Moves between points:
state | t u j h
j537 | j89 j328 j261 j936
j536 | j399 j89 j122 j356
j578 | j21 j706 j63 j399
j991 | j298 j75 j136 j979
j549 | j239 j324 j37 j224
j843 | j718 j895 j975 j617
j328 | j122 j261 j454 j365
j398 | j836 j399 j993 j573
j533 | j843 j811 j796 j75
j617 | j318 j533 j811 j991
j756 | j818 j943 j438 j734
j863 | j433 j893 j531 j877
j75 | j617 j136 j815 j735
j512 | j959 j416 j47 j253
j122 | j300 j495 j356 j537
j89 | j993 j122 j495 j784
j224 | j792 j781 j988 j86
j875 | j398 j536 j89 j495
j150 | j877 j288 j974 j547
j734 | j906 j433 j955 j886
j792 | j660 j549 j324 j632
j804 | j622 j547 j202 j473
j811 | j895 j796 j991 j136
j936 | j784 j365 j437 j660
j583 | j624 j578 j706 j398
j433 | j756 j955 j325 j597
j974 | j839 j804 j547 j935
j784 | j536 j537 j328 j454
j136 | j533 j815 j979 j827
j47 | j255 j898 j253 j624
j154 | j136 j818 j468 j950
j318 | j988 j843 j895 j298
j437 | j328 j167 j660 j884
j959 | j804 j715 j255 j500
j288 | j355 j974 j804 j202
j958 | j824 j150 j288 j804
j438 | j542 j894 j734 j955
j399 | j583 j993 j300 j875
j202 | j150 j935 j473 j715
j632 | j183 j224 j781 j718
j755 | j935 j500 j512 j47
j300 | j706 j573 j875 j89
j892 | j224 j363 j318 j895
j298 | j363 j617 j533 j796
j993 | j578 j300 j573 j536
j454 | j356 j936 j365 j167
j815 | j811 j979 j735 j154
j660 | j454 j239 j884 j183
j573 | j63 j875 j536 j122
j735 | j991 j827 j154 j468
j63 | j713 j398 j399 j300
j706 | j106 j63 j398 j993
j824 | j886 j877 j355 j622
j542 | j735 j950 j906 j943
j713 | j253 j836 j583 j706
j495 | j573 j356 j784 j328
j827 | j75 j154 j818 j542
j355 | j863 j839 j622 j150
j166 | j437 j183 j792 j324
j356 | j875 j784 j537 j261
j363 | j781 j318 j843 j975
j979 | j796 j735 j827 j818
j975 | j892 j298 j617 j811
j416 | j715 j47 j898 j455
j167 | j261 j660 j239 j166
j239 | j936 j884 j166 j792
j21 | j47 j106 j713 j583
j894 | j950 j734 j433 j325
j500 | j473 j512 j416 j898
j253 | j500 j455 j624 j106
j86 | j632 j892 j363 j843
j886 | j894 j597 j863 j531
j365 | j537 j437 j167 j239
j895 | j86 j975 j298 j533
j183 | j167 j792 j549 j37
j943 | j468 j438 j894 j433
j988 | j324 j718 j86 j363
j325 | j438 j886 j597 j893
j906 | j154 j756 j943 j894
j715 | j547 j255 j755 j512
j718 | j37 j86 j892 j318
j839 | j893 j622 j958 j288
j781 | j549 j988 j718 j892
j468 | j979 j542 j950 j756
j261 | j495 j454 j936 j437
j955 | j943 j325 j886 j863
j37 | j166 j632 j224 j988
j597 | j734 j863 j893 j824
j324 | j884 j37 j632 j781
j255 | j202 j755 j500 j416
j898 | j755 j253 j455 j21
j836 | j455 j583 j578 j63
j106 | j898 j713 j836 j578
j935 | j288 j473 j959 j255
j622 | j531 j958 j150 j974
j455 | j512 j624 j21 j713
j884 | j365 j166 j183 j549
j531 | j325 j824 j877 j839
j950 | j827 j906 j756 j438
j818 | j815 j468 j542 j906
j624 | j416 j21 j106 j836
j796 | j975 j991 j75 j815
j547 | j958 j202 j935 j959
j893 | j955 j531 j824 j355
j877 | j597 j355 j839 j958
j473 | j974 j959 j715 j755

In the rows, 134 means zero.

The rows follow the links: the fewer symbols apart two points are, the more alike their rows tend to be.

Each row is also shifted at random along 9 hidden directions that mean nothing.

Some points, each with a row of numbers:
j253
131 119 125 163 155 132 130 139 118 99 126 124 125 124 143 143 182 131 141 133 134 127 103 111 109 175 129 118 133 124 131 194 158 118 129 131 134 151 116 161 164 146 137
j255
139 121 95 154 98 74 122 165 121 133 164 148 158 133 146 132 162 126 137 137 171 137 161 95 135 99 122 125 110 133 119 136 162 108 127 132 146 112 166 156 166 152 102
j792
173 148 103 136 128 103 126 144 109 101 153 131 97 148 152 125 181 125 133 143 166 141 132 139 127 160 119 78 143 130 115 147 167 91 130 120 121 103 118 81 111 145 134
j898
174 141 103 137 132 134 146 113 134 98 146 128 168 140 157 142 168 127 143 127 181 133 118 120 136 146 128 106 133 132 108 113 151 111 97 124 119 160 148 123 148 127 118
j298
213 156 114 140 133 129 145 131 140 104 126 140 135 154 111 111 102 120 144 119 157 148 146 152 125 162 141 110 118 140 136 151 174 107 149 137 108 109 106 81 127 130 166
j622
165 122 134 176 95 100 123 148 148 121 140 150 186 140 119 137 127 138 119 130 146 142 156 161 129 157 136 107 119 128 136 135 169 95 146 111 147 152 101 105 124 138 151
j363
152 159 132 125 135 119 149 131 144 144 132 143 118 139 133 134 99 136 130 137 133 154 129 160 131 120 152 128 132 142 134 118 132 147 130 126 124 116 133 104 116 121 145
j818
143 107 153 129 140 123 145 117 135 149 132 134 133 118 139 154 146 135 100 150 77 137 126 172 147 160 122 113 142 121 119 142 125 110 134 118 166 166 133 121 69 131 121
j959
153 111 105 127 145 144 108 135 115 109 122 144 148 129 150 130 193 103 133 153 104 106 146 97 113 151 121 115 132 129 117 203 152 111 126 165 126 136 164 146 143 150 139
j815
154 88 154 131 138 164 112 123 128 111 126 127 187 135 129 130 171 123 118 113 79 94 131 130 136 156 118 144 132 121 134 179 121 114 147 133 159 152 146 154 84 137 149
j974
83 121 122 135 154 133 135 144 124 115 149 146 107 138 134 126 195 126 125 160 115 122 141 125 135 157 111 133 131 126 111 154 135 130 136 155 155 143 145 135 112 143 89
j399
103 158 130 101 149 140 136 112 149 138 117 154 123 128 182 152 139 135 113 181 131 126 118 177 137 128 154 89 178 152 107 89 96 147 91 128 106 159 160 79 111 100 140
j955
114 117 158 159 133 123 147 144 139 151 141 135 142 120 147 152 144 148 108 160 125 131 131 150 138 101 125 152 121 113 131 121 115 147 121 120 176 156 155 144 125 147 138
j906
129 125 158 148 135 99 159 138 135 170 108 136 80 102 136 164 96 140 106 163 126 159 141 168 105 169 141 118 131 116 168 139 142 141 131 101 111 140 91 125 189 139 168
j468
81 92 138 129 149 136 123 142 108 135 152 128 143 136 150 153 189 121 109 133 101 117 138 97 144 126 129 149 131 109 121 177 117 126 153 128 177 120 173 177 96 135 95
j416
124 118 137 115 150 205 134 88 138 130 131 104 219 143 133 159 131 127 145 91 115 119 106 101 159 115 142 164 142 131 119 140 121 129 136 157 150 180 169 172 97 115 124
j935
136 140 124 128 94 108 150 123 156 159 156 141 167 132 131 135 111 139 131 133 147 142 159 163 152 101 116 122 128 144 123 62 142 123 119 138 133 160 148 101 111 135 123
j136
162 142 131 101 143 162 141 116 138 115 128 129 125 137 134 103 136 113 151 115 151 112 153 122 127 157 133 145 128 131 151 113 120 152 126 141 102 117 139 144 169 125 136
j154
190 143 103 121 122 95 144 165 113 150 172 151 67 130 122 99 163 126 150 157 168 163 177 91 159 149 116 156 110 126 118 95 144 142 126 135 156 94 135 170 185 155 28
j886
208 133 145 163 113 129 134 132 151 132 130 138 175 127 127 134 121 140 130 137 124 140 139 155 122 138 134 131 116 120 138 135 155 127 125 127 153 161 119 129 129 149 160
j755
188 129 113 144 101 102 129 141 138 155 126 151 173 122 141 143 111 128 125 158 155 140 164 140 145 105 130 102 131 139 117 120 154 93 119 139 132 146 153 108 153 142 149
j578
134 135 152 165 107 123 106 130 146 123 128 123 168 132 129 141 132 150 143 100 99 131 108 164 99 161 142 102 144 142 158 169 168 119 151 122 132 157 87 133 98 139 187
j784
129 138 124 139 127 118 147 135 137 118 153 122 118 147 91 116 128 149 172 83 134 154 102 115 130 151 111 174 109 155 151 125 153 158 135 135 120 133 101 173 159 142 98
j993
65 158 115 117 145 135 114 154 123 136 132 145 94 143 148 130 138 126 151 143 154 135 143 95 118 122 163 140 149 149 142 148 127 166 144 149 105 88 142 154 180 123 119
j735
172 144 128 146 86 55 159 136 148 124 167 132 119 129 127 115 126 137 143 92 157 154 147 169 108 174 123 101 107 133 161 91 178 121 132 89 116 118 92 124 143 136 125
j536
88 139 123 118 148 159 125 124 131 119 125 133 142 154 126 142 130 128 144 114 135 131 117 108 124 135 146 153 141 150 141 150 129 156 138 144 97 126 133 140 152 120 137
j455
137 128 158 175 122 128 132 148 138 163 118 124 131 116 110 146 95 159 140 139 138 152 127 142 137 134 132 142 135 133 152 144 150 123 149 132 149 160 91 151 167 154 157
j734
69 162 127 142 144 108 181 125 140 119 183 110 92 143 142 134 159 135 140 108 149 153 116 148 114 128 126 130 112 117 140 114 158 152 140 128 145 122 135 130 93 135 108
j958
18 123 156 158 125 87 152 150 151 142 141 146 127 123 157 155 130 148 104 146 156 127 141 167 119 129 150 122 134 128 153 105 113 148 134 96 133 138 134 126 156 114 144
j318
126 134 154 124 156 135 157 125 146 149 126 143 119 129 132 149 111 150 116 146 107 151 105 157 148 129 147 162 135 138 129 109 96 170 116 114 145 148 140 140 121 115 112

Start here and follow the symbols in turn, left to right. Where do you end up?
Answers are names.
178 140 137 95 161 206 148 94 144 116 118 130 177 155 128 123 115 119 132 127 139 113 138 144 168 128 137 153 140 136 115 105 100 135 123 152 126 149 162 99 100 106 142
u j h h h h t j u => j943
66 94 151 159 135 83 127 177 108 165 126 143 91 107 154 160 147 133 94 169 123 133 159 121 113 127 141 131 129 110 155 184 125 131 156 105 151 99 140 162 177 149 147
j u t t t t j h => j796
128 149 102 116 136 136 117 146 123 132 142 159 129 151 147 131 155 128 133 171 152 141 145 117 159 111 140 123 151 149 94 119 124 130 123 150 135 121 162 105 120 126 92
h j u u t h h u => j454
163 115 118 158 108 97 132 149 135 114 148 163 158 136 139 133 176 137 108 170 151 133 157 154 142 154 109 106 125 125 106 112 148 101 108 118 148 162 132 91 128 145 112
j u h j t u u u => j959
129 174 157 131 155 164 133 132 149 166 106 125 56 111 110 115 90 149 168 144 101 153 123 158 118 170 146 132 159 147 159 144 145 165 152 171 122 146 73 145 151 144 151
t j t t t t j => j804
132 123 109 159 83 78 127 142 138 102 178 145 198 164 129 152 159 154 132 93 172 154 111 124 140 127 126 138 111 148 124 89 156 127 111 83 126 144 128 132 133 126 91
u h u t t u t h j h => j89
138 133 140 99 166 209 131 107 138 151 103 136 121 128 112 124 124 116 141 159 79 123 149 133 143 158 121 153 150 135 126 152 123 145 143 197 130 169 131 131 115 139 136
h j t h u h j u t h => j898
120 117 162 145 177 162 161 119 136 131 137 120 100 119 123 147 175 147 126 148 66 144 87 140 131 175 112 172 122 108 124 159 121 168 121 139 181 187 123 178 102 149 93
t h j h h t u t => j433
148 100 150 136 156 141 141 121 122 138 119 132 119 116 135 162 161 129 104 151 84 142 119 133 126 186 127 138 131 108 133 172 131 134 128 117 147 163 118 156 135 140 120
h t t h h t h t => j154
161 124 121 130 134 142 120 143 128 140 113 154 148 141 123 139 120 136 120 174 131 134 142 144 162 109 118 129 146 151 105 139 126 109 124 154 130 146 145 82 119 143 152
u h h u u j t j u t => j261
141 105 131 138 106 162 102 137 130 139 132 144 214 147 127 136 140 122 117 144 128 106 177 125 157 97 118 139 134 126 117 140 134 100 148 160 153 151 165 112 99 147 152
h j h t t u t h u t => j958
167 132 152 114 166 179 154 121 144 156 107 147 128 134 116 126 91 137 113 174 120 137 142 169 185 120 132 152 145 137 109 111 92 131 132 154 158 153 148 88 98 122 134
t j j u u j h h => j154
87 159 136 119 145 144 127 126 143 136 132 136 106 132 144 137 137 142 153 125 127 140 112 125 117 153 159 141 151 150 147 119 121 179 125 132 108 135 122 163 160 116 112
h j t j j u u => j89
146 130 111 143 111 157 101 142 122 108 142 118 188 174 85 118 116 123 172 66 140 133 141 84 127 118 127 165 110 151 150 190 182 115 181 167 117 101 119 148 126 150 159
h t h t h h => j454
161 170 121 125 123 148 135 152 145 160 128 157 121 135 125 108 81 125 155 155 202 147 200 109 150 115 167 152 126 138 142 85 129 155 143 155 121 102 135 137 215 127 111
h h u u u u h => j500
129 167 135 153 122 52 183 152 155 153 156 149 70 130 117 131 82 161 128 141 153 187 123 193 136 132 141 120 116 146 141 85 149 146 132 98 138 112 98 97 127 126 112
t h h u j u u => j991
154 133 169 159 126 150 146 135 155 164 142 126 150 125 97 132 102 157 147 118 100 156 127 136 149 129 136 191 112 123 146 117 133 167 147 138 186 167 113 193 126 148 100
t t j t t t j => j75
167 158 124 132 127 155 131 138 144 134 140 138 158 140 137 113 122 122 155 130 164 128 166 110 135 108 156 149 121 127 134 118 137 150 136 155 143 115 157 153 157 134 126
t t h h t h u j => j863
